Below are the code and all the weights of a small trained network. Each question names an input and a class and asks about switching units off, where a switched-off unit gives its printed mean instead of its output.

import numpy as np


def w(rows, s, z=0):
    codes = np.array(rows[::2]) - 128.0
    scale = np.full(codes.shape[1], s)
    scale[-1] = z or s
    return codes * scale


def f(y):
    return y / 2 * (1 + np.tanh(0.7978845608 * (y + 0.044715 * y**3)))


def log_softmax(a):
    a = a - a.max(-1, keepdims=True)
    return a - np.log(np.exp(a).sum(-1, keepdims=True))


def net(x, mask):
    res = np.array(x, float).reshape(1, 5) / 4 @ E
    y = f(res @ A[0][:, :-1].T + A[0][:, -1])
    res = res + np.where(mask, y, B[0][:, -1]) @ B[0][:, :-1]
    return log_softmax(res[-1] @ U[:, :-1].T + U[:, -1])


A, B = {}, {}
E = w([
[131,135,122,122],'x0',
[254,109,213,109],'x1',
[213,69,42,234],'x2',
[135,142,129,127],'x3',
[128,121,124,133],'x4',
],0.0068)
A[0] = w([
[204,14,47,242,102],'n0',
[124,212,74,114,254],'n1',
[3,176,14,172,95],'n2',
[6,156,9,150,111],'n3',
[52,155,245,14,100],'n4',
[229,125,230,136,59],'n5',
],0.005,0.0063)
B[0] = w([
[86,230,55,83,214],'n0',
[98,101,173,191,253],'n1',
[246,97,180,15,179],'n2',
[205,97,197,45,184],'n3',
[69,200,31,99,196],'n4',
[206,105,131,2,147],'n5',
],0.0093,0.005)
U = w([
[110,101,148,169,245],'0',
[91,255,5,110,18],'1',
[227,30,214,57,2],'2',
[91,75,164,201,205],'3',
],0.0084,0.0059)

Each question gives the input, the list of numbers given to net, and the class t.
The units are the neurons (one row each of A and B). Each row of codes is followed by its name. A weight is (code - 128) times the scale printed after its matrix; where a second scale follows, it is the last column's (A, B and U).
mask holds one flag per neuron, in row order. A switched-off neuron (its flag False) gives its mean, the last column of its row in B, instead of its output. The means were averaged over made-up inputs and are rounded, as every weight is.
A unit's drop is (log p(t) with every unit on - log p(t) with that unit switched off) / (log p(t) with every unit on - log p(t) with every unit switched off).
The circuit of an input: a set's keep is (log p(t) with only the set's units on - log p(t) with every unit switched off) / (log p(t) with every unit on - log p(t) with every unit switched off). Starting from all 6 units, units are removed one at a time, each time the one whose removal leaves the highest keep (on an exact tie, the one counted first), for as long as the keep stays at least 0.8.
units of the circuit, in order: the units of the circuit, biggest drop first
k most important neurons: the k neurons with the biggest drops, biggest first
drop of u: that unit's drop, to one decimal
input [0,8,8,-4,-8], class 1: units of the circuit, in order => [n0]
input [-5,-8,-5,-2,-4], class 2: 3 most important neurons => [n2 n3 n0]
input [3,-7,4,5,6], class 2: 3 most important neurons => [n2 n3 n4]
input [1,-7,6,4,2], class 2: 2 most important neurons => [n2 n3]
input [-4,1,-6,2,-6], class 1: 2 most important neurons => [n4 n3]
input [0,-6,5,0,-7], class 2: 3 most important neurons => [n2 n3 n4]
input [1,4,8,6,-5], class 1: drop of n0 => 0.9
input [0,6,6,6,-7], class 1: drop of n3 => 0.2
input [-4,0,-8,6,-4], class 1: drop of n4 => 1.5
input [-4,4,7,-4,3], class 1: drop of n4 => -0.1
